Here is a tiny trained network, its code and every weight. The questions are about switching its units off for an input and a class, where a switched-off unit gives its printed mean instead of its output.

import numpy as np


def w(rows, s, z=0):
    codes = np.array(rows[::2]) - 128.0
    scale = np.full(codes.shape[1], s)
    scale[-1] = z or s
    return codes * scale


def norm(h):
    return h / np.sqrt((h * h).mean(-1, keepdims=True) + 1e-5)


def f(y):
    return np.maximum(y, 0)


def log_softmax(a):
    a = a - a.max(-1, keepdims=True)
    return a - np.log(np.exp(a).sum(-1, keepdims=True))


def net(x, mask):
    res = np.array(x, float).reshape(1, 3) / 4 @ E
    u = 0
    for l in range(2):
        y = f(norm(res) @ A[l][:, :-1].T + A[l][:, -1])
        res = res + np.where(mask[u : u + 12], y, B[l][:, -1]) @ B[l][:, :-1]
        u += 12
    return log_softmax(norm(res)[-1] @ U[:, :-1].T + U[:, -1])


A, B = {}, {}
E = w([
[176,146,168,136,125,239,121,88,123,174,27,165],'x0',
[105,180,163,98,88,57,107,77,49,48,132,35],'x1',
[142,166,25,162,75,66,255,139,190,137,66,34],'x2',
],0.01)
A[0] = w([
[107,53,146,134,173,115,147,131,136,131,102,123,45],'L0N1',
[157,219,147,52,93,141,165,7,97,84,47,90,124],'L0N2',
[36,151,179,47,95,21,76,98,152,58,219,44,121],'L0N3',
[162,124,234,56,217,161,46,107,109,132,123,211,125],'L0N4',
[75,166,194,104,135,150,47,138,141,131,115,135,87],'L0N5',
[218,151,21,160,133,127,146,188,193,110,125,88,1],'L0N6',
[92,225,172,73,29,113,61,106,87,142,108,63,44],'L0N7',
[157,173,147,169,98,155,150,67,91,104,91,59,93],'L0N8',
[146,148,53,132,83,35,115,102,131,99,135,11,170],'L0N9',
[163,141,254,78,160,132,41,99,105,126,187,176,48],'L0N10',
[128,151,112,83,124,209,136,104,194,169,159,148,173],'L0N11',
[120,72,211,53,186,155,60,31,29,120,165,184,111],'L0N12',
],0.0076,0.0041)
B[0] = w([
[99,120,143,102,138,130,139,131,155,140,144,140,132],'L0N1',
[97,175,246,146,83,91,124,79,162,137,136,141,231],'L0N2',
[150,105,46,83,61,112,173,83,90,92,173,6,254],'L0N3',
[116,98,140,201,125,148,141,101,111,113,143,196,246],'L0N4',
[153,63,114,120,133,105,109,185,132,124,99,149,176],'L0N5',
[135,141,121,127,188,134,89,123,123,109,96,156,181],'L0N6',
[204,123,166,125,126,127,143,145,189,196,109,95,199],'L0N7',
[82,188,155,121,33,106,116,105,136,159,183,121,192],'L0N8',
[119,118,153,204,90,105,113,98,82,116,131,172,245],'L0N9',
[136,168,104,92,158,143,87,151,127,103,102,107,225],'L0N10',
[192,123,172,111,125,108,157,131,175,160,163,112,177],'L0N11',
[109,146,77,122,171,111,131,223,133,104,110,135,253],'L0N12',
],0.012,0.011)
A[1] = w([
[122,123,122,61,178,176,126,199,147,177,63,102,137],'L1N1',
[109,103,174,127,105,202,190,56,151,176,151,115,134],'L1N2',
[94,174,116,167,194,92,194,102,136,168,90,120,37],'L1N3',
[123,158,125,168,87,84,150,143,124,64,116,175,84],'L1N4',
[116,94,57,47,144,121,127,141,59,67,211,77,91],'L1N5',
[95,135,212,109,177,167,75,170,87,106,113,164,80],'L1N6',
[78,150,80,195,148,72,133,115,97,144,83,126,2],'L1N7',
[110,139,185,105,100,135,141,65,128,135,73,112,54],'L1N8',
[108,168,183,187,143,146,64,150,109,85,110,194,51],'L1N9',
[94,117,89,117,125,83,132,100,41,9,192,60,135],'L1N10',
[131,116,117,101,147,149,102,164,177,139,102,131,168],'L1N11',
[47,89,76,154,168,135,135,188,131,49,113,163,101],'L1N12',
],0.011,0.0045)
B[1] = w([
[152,169,138,73,113,88,146,179,83,99,172,116,161],'L1N1',
[57,117,138,140,105,140,75,96,103,110,144,106,174],'L1N2',
[126,83,107,112,88,73,145,112,78,95,136,85,149],'L1N3',
[142,96,130,124,162,118,129,77,173,160,112,134,180],'L1N4',
[43,126,78,189,158,182,60,185,104,88,112,211,212],'L1N5',
[149,147,89,77,179,48,164,143,154,162,148,112,177],'L1N6',
[71,53,110,152,176,151,132,99,127,132,127,166,151],'L1N7',
[123,115,132,133,100,94,158,121,136,144,93,73,171],'L1N8',
[199,92,17,61,142,81,247,110,133,125,152,118,187],'L1N9',
[119,182,137,145,140,214,43,197,130,135,98,145,250],'L1N10',
[129,173,161,81,152,152,107,138,106,110,136,110,167],'L1N11',
[133,171,175,130,79,109,147,73,160,146,120,72,205],'L1N12',
],0.013,0.014)
U = w([
[115,18,108,167,149,71,180,29,158,145,87,112,32],'0',
[196,153,132,42,213,93,169,186,161,128,152,138,213],'1',
[80,132,70,199,171,155,5,205,99,75,111,143,216],'2',
[128,67,236,144,168,223,105,101,159,174,169,183,3],'3',
[90,185,211,163,27,95,99,66,142,135,104,33,120],'4',
],0.013,0.003)

Each question gives the input, the list of numbers given to net, and the class t.
The units are the neurons (one row each of A and B). Each row of codes is followed by its name. A weight is (code - 128) times the scale printed after its matrix; where a second scale follows, it is the last column's (A, B and U).
mask holds one flag per neuron, layer by layer. A switched-off neuron (its flag False) gives its mean, the last column of its row in B, instead of its output. The means were averaged over made-up inputs and are rounded, as every weight is.
A unit's drop is (log p(t) with every unit on - log p(t) with that unit switched off) / (log p(t) with every unit on - log p(t) with every unit switched off).
The circuit of an input: a set's keep is (log p(t) with only the set's units on - log p(t) with every unit switched off) / (log p(t) with every unit on - log p(t) with every unit switched off). Starting from the 12 units with the biggest drops (on a tie, the unit counted first), units are removed one at a time, each time the one whose removal leaves the highest keep (on an exact tie, the one counted first), for as long as the keep stays at least 0.8.
units of the circuit, in order: the units of the circuit, biggest drop first
top k neurons: the k neurons with the biggest drops, biggest first
k most important neurons of layer l: the k neurons of layer l with the biggest drops, biggest first
drop of u: that unit's drop, to one decimal
input [-5,5,2], class 2: units of the circuit, in order	(L1N10)
input [3,2,8], class 0: units of the circuit, in order	(L0N3 L1N10)
input [6,-4,2], class 4: top 3 neurons	(L0N12 L1N2 L1N5)
input [-6,-3,7], class 0: top 3 neurons	(L0N3 L0N9 L0N10)
input [1,-7,-2], class 3: top 4 neurons	(L0N12 L0N11 L0N10 L0N6)
input [-4,4,1], class 2: top 3 neurons	(L0N3 L1N10 L1N5)
input [5,-5,-1], class 3: 4 most important neurons of layer 0	(L0N12 L0N10 L0N11 L0N6)
input [6,-4,1], class 3: top 2 neurons	(L0N12 L0N3)
input [2,-6,8], class 1: 2 most important neurons of layer 0	(L0N4 L0N2)
input [-1,-7,5], class 1: 2 most important neurons of layer 0	(L0N9 L0N4)
input [-6,6,5], class 2: top 2 neurons	(L0N3 L1N10)
input [2,-5,8], class 0: 3 most important neurons of layer 1	(L1N10 L1N3 L1N5)
input [-6,-5,-5], class 1: 2 most important neurons of layer 0	(L0N3 L0N4)
input [8,2,-1], class 0: 3 most important neurons of layer 0	(L0N3 L0N2 L0N4)
input [8,-5,0], class 3: 2 most important neurons of layer 0	(L0N12 L0N10)
input [2,6,-4], class 2: units of the circuit, in order	(L0N12)
input [-3,-2,-6], class 1: 2 most important neurons of layer 0	(L0N3 L0N4)
input [-1,0,8], class 0: drop of L0N3	0.3
input [-3,-4,4], class 0: drop of L0N3	1.9
input [-2,-1,5], class 0: drop of L0N3	1.7
input [-8,5,0], class 2: top neuron	(L1N5)
input [-5,-5,4], class 0: drop of L0N3	2.2
